Below are the code and all the weights of a small trained network. Each question names an input and a class and asks about switching units off, where a switched-off unit gives its printed mean instead of its output.

import numpy as np


def w(rows, s, z=0):
    codes = np.array(rows[::2]) - 128.0
    scale = np.full(codes.shape[1], s)
    scale[-1] = z or s
    return codes * scale


def norm(h):
    return h / np.sqrt((h * h).mean(-1, keepdims=True) + 1e-5)


def f(y):
    return y / 2 * (1 + np.tanh(0.7978845608 * (y + 0.044715 * y**3)))


def log_softmax(a):
    a = a - a.max(-1, keepdims=True)
    return a - np.log(np.exp(a).sum(-1, keepdims=True))


def net(x, mask):
    res = np.array(x, float).reshape(1, 8) / 4 @ E
    u = 0
    for l in range(3):
        y = f(norm(res) @ A[l][:, :-1].T + A[l][:, -1])
        res = res + np.where(mask[u : u + 3], y, B[l][:, -1]) @ B[l][:, :-1]
        u += 3
    return log_softmax(norm(res)[-1] @ U[:, :-1].T + U[:, -1])


A, B = {}, {}
E = w([
[157,58,124,132,119,210,71,143,253,60,136],'x0',
[181,139,116,123,113,119,129,142,131,157,130],'x1',
[157,109,188,192,67,181,138,112,124,127,9],'x2',
[80,113,145,122,140,131,128,114,128,110,121],'x3',
[170,93,164,188,103,100,87,138,72,152,171],'x4',
[137,125,121,138,118,125,124,121,129,129,129],'x5',
[153,174,180,77,72,96,132,75,143,72,175],'x6',
[193,101,90,181,166,150,172,34,108,103,183],'x7',
],0.0039)
A[0] = w([
[43,185,11,2,122,196,221,59,192,126,30,103],'L0N1',
[145,200,80,162,140,69,162,97,80,146,129,249],'L0N2',
[86,62,136,111,51,97,120,133,74,41,229,105],'L0N3',
],0.0029,0.0021)
B[0] = w([
[250,44,105,140,3,124,168,89,64,195,180,215],'L0N1',
[73,117,215,141,154,194,170,185,94,100,145,250],'L0N2',
[218,148,127,96,84,73,155,130,199,163,168,149],'L0N3',
],0.0065,0.0023)
A[1] = w([
[122,129,19,29,218,45,81,141,121,116,228,14],'L1N1',
[79,63,4,183,237,182,106,152,119,245,60,1],'L1N2',
[138,154,63,63,190,62,52,118,77,137,200,34],'L1N3',
],0.004,0.0019)
B[1] = w([
[157,92,147,116,137,177,71,91,61,150,2,228],'L1N1',
[163,187,211,72,79,85,110,61,180,77,204,250],'L1N2',
[159,93,146,203,63,146,135,127,184,124,90,174],'L1N3',
],0.0094,0.0022)
A[2] = w([
[44,161,83,51,72,97,49,237,200,183,75,20],'L2N1',
[149,76,64,178,183,148,134,127,146,119,171,1],'L2N2',
[140,2,96,139,88,173,80,196,206,84,191,63],'L2N3',
],0.0047,0.00081)
B[2] = w([
[125,164,41,161,162,194,160,49,101,48,182,228],'L2N1',
[30,206,129,157,204,184,179,50,62,62,126,135],'L2N2',
[67,135,149,90,126,67,184,204,1,226,155,251],'L2N3',
],0.0077,0.0026)
U = w([
[141,124,177,101,135,150,129,127,64,148,159,252],'0',
[66,128,151,104,191,72,190,199,62,207,147,164],'1',
[176,181,207,66,91,74,90,68,181,87,186,74],'2',
[148,85,108,165,118,99,150,142,68,192,144,161],'3',
[148,71,143,197,136,198,56,119,111,134,1,73],'4',
[89,185,59,184,212,175,156,83,109,71,177,22],'5',
],0.0062,0.0033)

Each question gives the input, the list of numbers given to net, and the class t.
The units are the neurons (one row each of A and B). Each row of codes is followed by its name. A weight is (code - 128) times the scale printed after its matrix; where a second scale follows, it is the last column's (A, B and U).
mask holds one flag per neuron, layer by layer. A switched-off neuron (its flag False) gives its mean, the last column of its row in B, instead of its output. The means were averaged over made-up inputs and are rounded, as every weight is.
A unit's drop is (log p(t) with every unit on - log p(t) with that unit switched off) / (log p(t) with every unit on - log p(t) with every unit switched off).
The circuit of an input: a set's keep is (log p(t) with only the set's units on - log p(t) with every unit switched off) / (log p(t) with every unit on - log p(t) with every unit switched off). Starting from all 9 units, units are removed one at a time, each time the one whose removal leaves the highest keep (on an exact tie, the one counted first), for as long as the keep stays at least 0.8.
units of the circuit, in order: the units of the circuit, biggest drop first
most important unit: the unit with the biggest drop
k most important neurons: the k neurons with the biggest drops, biggest first
top k neurons in layer l: the k neurons of layer l with the biggest drops, biggest first
input [8,-1,-5,4,-7,2,7,-8], class 1: most important unit => L2N3
input [7,1,7,-5,8,5,4,-8], class 3: 3 most important neurons => L2N3; L1N2; L1N1
input [7,3,-3,2,-3,-2,3,5], class 1: 2 most important neurons => L2N3; L1N2
input [3,0,-8,-5,-1,-4,-3,-7], class 4: top 2 neurons in layer 1 => L1N1; L1N3
input [-2,0,-7,-4,-8,-5,4,3], class 3: units of the circuit, in order => L0N1; L1N2
input [-2,-3,5,0,4,2,0,3], class 4: units of the circuit, in order => L2N3; L1N2
input [4,5,5,-3,2,1,-2,-7], class 5: 3 most important neurons => L2N1; L0N1; L1N1
input [8,4,-7,-4,2,-8,-5,6], class 1: 2 most important neurons => L2N3; L2N1
input [8,5,5,4,-3,-5,4,4], class 1: 2 most important neurons => L2N3; L1N2
input [8,-2,8,2,8,1,-5,-4], class 1: 2 most important neurons => L2N3; L1N1
input [0,-3,1,3,0,0,3,-6], class 5: units of the circuit, in order => L2N1; L1N2
input [4,8,3,-1,-7,5,4,3], class 3: 2 most important neurons => L1N2; L0N1
input [8,-5,5,-6,0,0,4,-6], class 1: units of the circuit, in order => L2N3; L1N2
input [-6,-1,-1,2,-8,6,-5,-4], class 3: units of the circuit, in order => L0N1
input [-5,-3,-8,-1,0,6,-5,5], class 4: 3 most important neurons => L1N1; L1N3; L2N3
input [-4,8,7,1,-1,0,-8,-2], class 2: 2 most important neurons => L1N2; L2N3
input [6,3,-8,5,7,8,-5,-1], class 4: top 2 neurons in layer 0 => L0N2; L0N1
input [-6,1,-3,-1,2,2,-8,-6], class 2: units of the circuit, in order => L1N2; L2N3
input [6,-7,-3,4,-4,-1,-5,3], class 1: top 2 neurons in layer 2 => L2N3; L2N1
input [-5,-4,3,-1,1,0,0,-8], class 5: top 2 neurons in layer 2 => L2N1; L2N3
input [0,6,1,5,5,1,-2,6], class 5: most important unit => L2N2
input [8,-4,5,0,-8,7,4,1], class 1: units of the circuit, in order => L2N3; L1N2; L1N1
input [-2,1,-8,-3,-1,-8,-6,-5], class 4: 2 most important neurons => L1N1; L1N3
input [4,8,-6,-4,-6,0,-7,-6], class 2: 2 most important neurons => L1N2; L0N3
input [7,8,4,-6,7,-1,-2,-3], class 1: units of the circuit, in order => L2N3; L1N1
